Below are the code and all the weights of a small trained network. Each question names an input and a class and asks about switching units off, where a switched-off unit gives its printed mean instead of its output.

import numpy as np


def w(rows, s, z=0):
    codes = np.array(rows[::2]) - 128.0
    scale = np.full(codes.shape[1], s)
    scale[-1] = z or s
    return codes * scale


def f(y):
    return np.maximum(y, 0)


def log_softmax(a):
    a = a - a.max(-1, keepdims=True)
    return a - np.log(np.exp(a).sum(-1, keepdims=True))


def net(x, mask):
    res = np.array(x, float).reshape(1, 7) / 4 @ E
    y = f(res @ A[0][:, :-1].T + A[0][:, -1])
    res = res + np.where(mask, y, B[0][:, -1]) @ B[0][:, :-1]
    return log_softmax(res[-1] @ U[:, :-1].T + U[:, -1])


A, B = {}, {}
E = w([
[125,162,121,108,136,89,127,85,155,103],'x0',
[151,216,98,96,129,135,135,85,156,126],'x1',
[124,108,129,151,99,129,120,166,106,135],'x2',
[189,128,100,229,161,85,138,65,110,211],'x3',
[93,117,88,117,172,110,119,121,109,152],'x4',
[137,93,184,81,68,109,1,58,130,210],'x5',
[119,129,141,137,141,129,118,157,122,146],'x6',
],0.0089)
A[0] = w([
[133,104,168,85,90,120,24,87,152,196,159],'N0',
[50,139,154,2,103,171,108,179,117,76,254],'N1',
[108,139,102,99,169,131,245,207,126,50,226],'N2',
[191,141,81,165,171,124,185,110,148,202,172],'N3',
[147,130,166,94,100,114,67,115,118,201,158],'N4',
[134,139,137,226,178,113,238,143,95,97,196],'N5',
],0.0089,0.0053)
B[0] = w([
[151,67,133,76,106,127,16,125,151,205,233],'N0',
[149,111,47,9,165,159,88,222,186,79,251],'N1',
[64,207,177,129,83,154,254,164,88,62,248],'N2',
[135,68,162,203,133,91,146,142,76,114,199],'N3',
[126,115,159,65,76,103,64,78,132,160,203],'N4',
[156,176,50,199,177,130,195,77,137,77,221],'N5',
],0.0095,0.013)
U = w([
[62,178,118,85,120,138,182,223,132,75,125],'0',
[132,116,92,45,141,132,60,193,187,130,9],'1',
[136,165,109,255,174,90,163,116,119,120,149],'2',
[137,131,154,178,116,69,77,72,119,215,206],'3',
],0.0082,0.0015)

Each question gives the input, the list of numbers given to net, and the class t.
The units are the neurons (one row each of A and B). Each row of codes is followed by its name. A weight is (code - 128) times the scale printed after its matrix; where a second scale follows, it is the last column's (A, B and U).
mask holds one flag per neuron, in row order. A switched-off neuron (its flag False) gives its mean, the last column of its row in B, instead of its output. The means were averaged over made-up inputs and are rounded, as every weight is.
A unit's drop is (log p(t) with every unit on - log p(t) with that unit switched off) / (log p(t) with every unit on - log p(t) with every unit switched off).
The circuit of an input: a set's keep is (log p(t) with only the set's units on - log p(t) with every unit switched off) / (log p(t) with every unit on - log p(t) with every unit switched off). Starting from all 6 units, units are removed one at a time, each time the one whose removal leaves the highest keep (on an exact tie, the one counted first), for as long as the keep stays at least 0.8.
units of the circuit, in order: the units of the circuit, biggest drop first
most important unit: the unit with the biggest drop
top k neurons: the k neurons with the biggest drops, biggest first
drop when u is switched off: that unit's drop, to one decimal
input [7,3,2,1,1,-5,2], class 2: most important unit : N1
input [-1,-2,8,4,7,1,1], class 3: top 3 neurons : [N1 N2 N5]
input [3,-4,6,4,-2,0,-3], class 2: units of the circuit, in order : [N0 N1]
input [8,-7,-3,1,8,-7,-8], class 2: top 2 neurons : [N5 N1]
input [-1,1,4,1,8,-5,5], class 2: top 2 neurons : [N1 N5]
input [7,4,2,-8,-6,1,8], class 1: top 2 neurons : [N1 N5]
input [-5,-3,-3,3,-4,-8,-6], class 2: top 2 neurons : [N5 N1]
input [-5,8,5,1,-8,-7,5], class 2: top 3 neurons : [N5 N1 N3]
input [-1,-4,-7,1,2,8,2], class 3: top 2 neurons : [N1 N4]
input [-7,6,5,2,-7,5,3], class 3: drop when N1 is switched off : 1.4
input [2,-5,1,4,1,4,-8], class 3: drop when N3 is switched off : 0.0
input [-3,-5,-8,1,-4,-6,6], class 2: drop when N5 is switched off : 0.7
